Below is a small trained network, with its code and all its weights. Each question gives an input and a target symbol and asks what happens when units are switched off, that is, made to give their printed mean instead of their output.

import numpy as np


def w(rows, s, z=0):
    codes = np.array(rows[::2]) - 128.0
    scale = np.full(codes.shape[1], s)
    scale[-1] = z or s
    return codes * scale


def f(y):
    return y / 2 * (1 + np.tanh(0.7978845608 * (y + 0.044715 * y**3)))


def softmax(a):
    e = np.exp(a - a.max(-1, keepdims=True))
    return e / e.sum(-1, keepdims=True)


def log_softmax(a):
    a = a - a.max(-1, keepdims=True)
    return a - np.log(np.exp(a).sum(-1, keepdims=True))


def net(x, mask):
    ids = ['ΘΠζστφ'.index(c) for c in x.split()]
    T = len(ids)
    res = E[ids] + P[:T]
    u = 0
    for l in range(3):
        r = res
        for j in range(3):
            rows = slice(2 * j, 2 * j + 2)
            q, k, v = (r @ M[l][rows].T for M in (Q, K, V))
            z = softmax(np.where(np.tri(T) > 0, q @ k.T / 2**0.5, -1e9)) @ v
            o = O[l][rows]
            res = res + np.where(mask[u + j], z, o[:, -1]) @ o[:, :-1]
        u += 3
        y = f(res @ A[l][:, :-1].T + A[l][:, -1])
        res = res + np.where(mask[u : u + 4], y, B[l][:, -1]) @ B[l][:, :-1]
        u += 4
    return log_softmax(res[-1] @ U[:, :-1].T + U[:, -1])


Q, K, V, O, A, B = {}, {}, {}, {}, {}, {}
E = w([
[107,98,154],'Θ',
[99,91,153],'Π',
[95,89,143],'ζ',
[91,89,131],'σ',
[128,198,24],'τ',
[196,203,251],'φ',
],0.014)
P = w([
[165,70,84],'0',
[131,111,107],'1',
[37,127,148],'2',
[141,113,107],'3',
[176,177,94],'4',
[58,193,189],'5',
[143,93,164],'6',
[205,190,140],'7',
[63,251,204],'8',
[175,131,190],'9',
],0.011)
Q[0] = w([
[25,81,80],'0.h0',
[146,47,253],'0.h0',
[124,169,126],'0.h1',
[149,102,107],'0.h1',
[135,73,180],'0.h2',
[185,157,13],'0.h2',
],0.012)
K[0] = w([
[1,34,107],'0.h0',
[160,92,192],'0.h0',
[173,105,193],'0.h1',
[160,85,174],'0.h1',
[108,117,230],'0.h2',
[226,164,42],'0.h2',
],0.0079)
V[0] = w([
[174,109,24],'0.h0',
[7,142,247],'0.h0',
[169,49,57],'0.h1',
[202,63,94],'0.h1',
[143,202,114],'0.h2',
[255,25,168],'0.h2',
],0.0061)
O[0] = w([
[44,75,145,2],'0.h0',
[102,144,107,221],'0.h0',
[251,127,58,57],'0.h1',
[167,142,137,102],'0.h1',
[90,2,183,129],'0.h2',
[193,171,86,107],'0.h2',
],0.0058,0.0034)
A[0] = w([
[102,11,13,253],'0.n0',
[141,225,135,85],'0.n1',
[65,212,187,137],'0.n2',
[1,86,71,53],'0.n3',
],0.0086,0.0024)
B[0] = w([
[113,70,57,172],'0.n0',
[61,156,255,200],'0.n1',
[72,123,248,255],'0.n2',
[113,157,198,156],'0.n3',
],0.0084,0.0066)
Q[1] = w([
[47,144,189],'1.h0',
[178,174,205],'1.h0',
[100,230,157],'1.h1',
[132,2,225],'1.h1',
[169,73,64],'1.h2',
[68,201,184],'1.h2',
],0.0067)
K[1] = w([
[95,193,236],'1.h0',
[87,142,188],'1.h0',
[172,67,93],'1.h1',
[114,126,173],'1.h1',
[139,158,231],'1.h2',
[254,76,67],'1.h2',
],0.0079)
V[1] = w([
[58,105,122],'1.h0',
[113,151,141],'1.h0',
[213,171,65],'1.h1',
[133,254,142],'1.h1',
[106,126,95],'1.h2',
[140,191,99],'1.h2',
],0.01)
O[1] = w([
[51,53,44,156],'1.h0',
[43,104,109,255],'1.h0',
[201,38,228,61],'1.h1',
[141,168,54,77],'1.h1',
[23,151,107,158],'1.h2',
[175,2,150,84],'1.h2',
],0.0039,0.0054)
A[1] = w([
[106,1,55,72],'1.n0',
[193,126,172,2],'1.n1',
[32,22,129,133],'1.n2',
[57,63,32,116],'1.n3',
],0.0071,0.0039)
B[1] = w([
[176,88,213,183],'1.n0',
[62,214,117,149],'1.n1',
[72,195,151,253],'1.n2',
[122,198,255,212],'1.n3',
],0.0074,0.0043)
Q[2] = w([
[110,146,138],'2.h0',
[53,79,138],'2.h0',
[103,144,94],'2.h1',
[71,132,162],'2.h1',
[5,139,118],'2.h2',
[75,131,88],'2.h2',
],0.013)
K[2] = w([
[30,156,116],'2.h0',
[235,138,73],'2.h0',
[175,130,96],'2.h1',
[101,198,189],'2.h1',
[30,28,151],'2.h2',
[22,254,96],'2.h2',
],0.0077)
V[2] = w([
[221,36,179],'2.h0',
[168,138,49],'2.h0',
[180,163,165],'2.h1',
[91,197,156],'2.h1',
[227,199,128],'2.h2',
[161,252,223],'2.h2',
],0.011)
O[2] = w([
[137,181,98,135],'2.h0',
[195,255,193,69],'2.h0',
[106,83,56,178],'2.h1',
[108,64,63,237],'2.h1',
[38,49,71,80],'2.h2',
[114,92,187,252],'2.h2',
],0.0086,0.024)
A[2] = w([
[254,213,138,114],'2.n0',
[32,145,190,129],'2.n1',
[100,117,73,162],'2.n2',
[230,145,133,254],'2.n3',
],0.0082,0.0099)
B[2] = w([
[2,187,23,132],'2.n0',
[75,143,35,254],'2.n1',
[153,106,134,161],'2.n2',
[33,208,253,141],'2.n3',
],0.011,0.018)
U = w([
[144,204,7,146],'Θ',
[122,177,95,91],'Π',
[104,140,207,13],'ζ',
[168,116,254,175],'σ',
[194,90,216,254],'τ',
[181,21,125,129],'φ',
],0.0075,0.0068)

Each question gives the input, a string of symbols that net reads in full, and the target symbol t.
The units are the heads (2 rows each of Q, K, V and O) and the neurons (one row each of A and B). Each row of codes is followed by its name. A weight is (code - 128) times the scale printed after its matrix; where a second scale follows, it is the last column's (O, A, B and U).
mask holds one flag per unit, layer by layer, with each layer's heads first. A switched-off unit (its flag False) gives its mean, the last column of its rows in O or B, instead of its output. The means were averaged over made-up inputs and are rounded, as every weight is.
A unit's drop is (log p(t) with every unit on - log p(t) with that unit switched off) / (log p(t) with every unit on - log p(t) with every unit switched off).
The circuit of an input: a set's keep is (log p(t) with only the set's units on - log p(t) with every unit switched off) / (log p(t) with every unit on - log p(t) with every unit switched off). Starting from the 12 units with the biggest drops (on a tie, the unit counted first), units are removed one at a time, each time the one whose removal leaves the highest keep (on an exact tie, the one counted first), for as long as the keep stays at least 0.8.
units of the circuit, in order: the units of the circuit, biggest drop first
unit that matters most: the unit with the biggest drop
k most important neurons: the k neurons with the biggest drops, biggest first
top k neurons in layer l: the k neurons of layer l with the biggest drops, biggest first
drop when u is switched off: that unit's drop, to one decimal
input φ σ Π ζ, target σ: 2 most important neurons => 2.n1, 0.n2
input φ τ φ φ σ τ ζ, target τ: 2 most important neurons => 0.n2, 2.n1
input ζ σ Π φ ζ σ τ σ σ σ, target σ: unit that matters most => 2.h2
input Θ Θ φ τ σ φ, target Π: top 3 neurons in layer 0 => 0.n2, 0.n0, 0.n1
input σ ζ φ τ, target φ: units of the circuit, in order => 2.n1, 2.h0
input Θ φ φ τ, target φ: 2 most important neurons => 1.n3, 0.n2
input ζ σ τ Π σ Π φ σ Π ζ, target σ: 4 most important neurons => 0.n2, 2.n1, 2.n3, 0.n1
input φ σ Π φ Π σ φ Θ τ σ, target τ: 2 most important neurons => 0.n2, 2.n1
input Π ζ τ Θ, target τ: top 3 neurons in layer 1 => 1.n3, 1.n0, 1.n2
input Π ζ φ Π Θ φ, target Π: 4 most important neurons => 2.n1, 0.n0, 0.n2, 0.n1
input φ Θ τ σ, target τ: 3 most important neurons => 2.n1, 0.n2, 0.n3
input φ Π τ Θ, target τ: 2 most important neurons => 2.n1, 0.n3
input σ Θ ζ φ τ σ ζ, target τ: 2 most important neurons => 2.n1, 0.n2
input σ φ τ φ φ τ ζ Π τ Π, target τ: 2 most important neurons => 0.n2, 2.n1
input ζ σ ζ σ σ ζ σ, target σ: unit that matters most => 2.n1
input φ ζ φ Θ φ Π Π Π ζ Π, target σ: 2 most important neurons => 0.n2, 2.n1
input τ φ Θ, target Θ: 2 most important neurons => 0.n2, 1.n0
input ζ σ σ Π, target σ: 3 most important neurons => 2.n1, 1.n3, 2.n3
input τ σ φ, target Θ: top 2 neurons in layer 1 => 1.n0, 1.n1
input φ φ ζ Θ τ, target τ: top neuron in layer 0 => 0.n2
input τ τ Θ Π Π, target τ: top 2 neurons in layer 0 => 0.n0, 0.n2
input Π σ ζ, target Θ: top 2 neurons in layer 1 => 1.n0, 1.n2
input τ τ φ φ φ σ φ Π τ, target ζ: top 2 neurons in layer 0 => 0.n2, 0.n0
input σ Θ φ, target Θ: top 3 neurons in layer 0 => 0.n2, 0.n1, 0.n0
input σ σ Π φ φ, target φ: drop when 2.h1 is switched off => 0.2
input φ φ ζ φ φ Θ, target Θ: drop when 1.h1 is switched off => 0.3
